Below is a small trained network, with its code and all its weights. Each question gives an input and a target symbol and asks what happens when units are switched off, that is, made to give their printed mean instead of their output.

import numpy as np


def w(rows, s, z=0):
    codes = np.array(rows[::2]) - 128.0
    scale = np.full(codes.shape[1], s)
    scale[-1] = z or s
    return codes * scale


def f(y):
    return np.maximum(y, 0)


def softmax(a):
    e = np.exp(a - a.max(-1, keepdims=True))
    return e / e.sum(-1, keepdims=True)


def log_softmax(a):
    a = a - a.max(-1, keepdims=True)
    return a - np.log(np.exp(a).sum(-1, keepdims=True))


def net(x, mask):
    ids = ['αγζηθλψω'.index(c) for c in x.split()]
    T = len(ids)
    res = E[ids] + P[:T]
    r = res
    for j in range(3):
        rows = slice(3 * j, 3 * j + 3)
        q, k, v = (r @ M[0][rows].T for M in (Q, K, V))
        z = softmax(np.where(np.tri(T) > 0, q @ k.T / 3**0.5, -1e9)) @ v
        o = O[0][rows]
        res = res + np.where(mask[j], z, o[:, -1]) @ o[:, :-1]
    y = f(res @ A[0][:, :-1].T + A[0][:, -1])
    res = res + np.where(mask[3:15], y, B[0][:, -1]) @ B[0][:, :-1]
    return log_softmax(res[-1] @ U[:, :-1].T + U[:, -1])


Q, K, V, O, A, B = {}, {}, {}, {}, {}, {}
E = w([
[205,77,98],'α',
[83,195,48],'γ',
[158,28,146],'ζ',
[84,3,211],'η',
[135,169,80],'θ',
[136,170,81],'λ',
[149,35,146],'ψ',
[156,65,144],'ω',
],0.016)
P = w([
[140,176,121],'0',
[161,223,208],'1',
[37,72,42],'2',
[150,123,96],'3',
[154,174,246],'4',
[52,126,60],'5',
[182,109,94],'6',
],0.014)
Q[0] = w([
[164,114,179],'h1',
[97,133,85],'h1',
[204,154,5],'h1',
[85,97,219],'h2',
[131,100,73],'h2',
[172,140,140],'h2',
[197,67,192],'h3',
[107,110,122],'h3',
[242,18,183],'h3',
],0.016)
K[0] = w([
[111,111,247],'h1',
[65,212,56],'h1',
[114,154,122],'h1',
[166,139,104],'h2',
[205,171,129],'h2',
[153,86,128],'h2',
[177,77,189],'h3',
[94,133,151],'h3',
[198,101,173],'h3',
],0.014)
V[0] = w([
[108,162,46],'h1',
[34,112,152],'h1',
[18,225,131],'h1',
[128,166,69],'h2',
[71,50,80],'h2',
[122,124,65],'h2',
[138,161,53],'h3',
[19,153,195],'h3',
[254,181,85],'h3',
],0.0072)
O[0] = w([
[161,76,100,36],'h1',
[177,223,160,197],'h1',
[68,72,50,73],'h1',
[253,193,114,80],'h2',
[204,118,56,134],'h2',
[103,220,51,100],'h2',
[147,64,107,3],'h3',
[11,167,155,200],'h3',
[216,92,217,29],'h3',
],0.0055,0.0048)
A[0] = w([
[64,180,216,114],'n1',
[68,189,106,225],'n2',
[195,101,213,163],'n3',
[74,120,6,112],'n4',
[22,9,85,175],'n5',
[171,139,103,233],'n6',
[202,153,44,40],'n7',
[87,83,167,176],'n8',
[206,165,56,3],'n9',
[148,254,81,140],'n10',
[250,114,149,179],'n11',
[65,111,63,69],'n12',
],0.011,0.0076)
B[0] = w([
[149,78,88,221],'n1',
[107,97,93,206],'n2',
[164,147,166,192],'n3',
[128,120,182,189],'n4',
[89,175,143,254],'n5',
[45,147,95,169],'n6',
[152,82,163,142],'n7',
[178,125,121,204],'n8',
[247,127,144,135],'n9',
[154,115,80,148],'n10',
[113,146,108,183],'n11',
[216,121,145,168],'n12',
],0.015,0.014)
U = w([
[79,247,191,161],'α',
[5,115,82,254],'γ',
[191,140,155,67],'ζ',
[164,52,114,93],'η',
[143,157,83,49],'θ',
[144,149,87,68],'λ',
[148,130,160,35],'ψ',
[148,150,154,158],'ω',
],0.012,0.0026)

Each question gives the input, a string of symbols that net reads in full, and the target symbol t.
The units are the heads (3 rows each of Q, K, V and O) and the neurons (one row each of A and B). Each row of codes is followed by its name. A weight is (code - 128) times the scale printed after its matrix; where a second scale follows, it is the last column's (O, A, B and U).
mask holds one flag per unit, heads first, then neurons. A switched-off unit (its flag False) gives its mean, the last column of its rows in O or B, instead of its output. The means were averaged over made-up inputs and are rounded, as every weight is.
A unit's drop is (log p(t) with every unit on - log p(t) with that unit switched off) / (log p(t) with every unit on - log p(t) with every unit switched off).
The circuit of an input: a set's keep is (log p(t) with only the set's units on - log p(t) with every unit switched off) / (log p(t) with every unit on - log p(t) with every unit switched off). Starting from the 12 units with the biggest drops (on a tie, the unit counted first), units are removed one at a time, each time the one whose removal leaves the highest keep (on an exact tie, the one counted first), for as long as the keep stays at least 0.8.
units of the circuit, in order: the units of the circuit, biggest drop first
most important unit: the unit with the biggest drop
top k neurons: the k neurons with the biggest drops, biggest first
drop when u is switched off: that unit's drop, to one decimal
input η η η ζ ψ α, target α: top 3 neurons => (n1; n5; n4)
input λ θ η η η, target η: units of the circuit, in order => (n1; n5)
input α ζ η, target α: units of the circuit, in order => (n5; n1)
input α λ ω, target α: units of the circuit, in order => (n5; n1)
input ζ γ γ η λ, target λ: units of the circuit, in order => (n10; h2)
input α η η λ, target γ: top 3 neurons => (n6; n3; n8)
input η η α ψ η α η, target γ: units of the circuit, in order => (h3)
input η η γ, target α: units of the circuit, in order => (n4; n1)
input η γ γ γ, target η: units of the circuit, in order => (n12; n7; h1)
input ζ α η η, target ζ: units of the circuit, in order => (h3; n3; h1)
input λ η γ η η γ θ, target γ: top 3 neurons => (n3; n6; n8)
input η η η η η θ, target α: top 3 neurons => (n5; n4; n1)
input γ ψ η γ θ, target θ: units of the circuit, in order => (n10; h2)
input θ γ α η θ, target θ: most important unit => n10
input η ω η η η ω ω, target γ: units of the circuit, in order => (h3; n3)
input ζ ω ψ, target α: top 3 neurons => (n5; n1; n2)
input θ λ ψ η γ γ γ, target η: top 2 neurons => (n12; n7)
input α α η η η γ ζ, target γ: top 2 neurons => (n12; n3)
input η η ζ η η ω, target α: drop when n12 is switched off => 0.2
input ω η α λ, target γ: drop when n2 is switched off => -0.2
input γ η ζ ψ, target γ: drop when h3 is switched off => 0.4
input η η ζ, target α: most important unit => n5
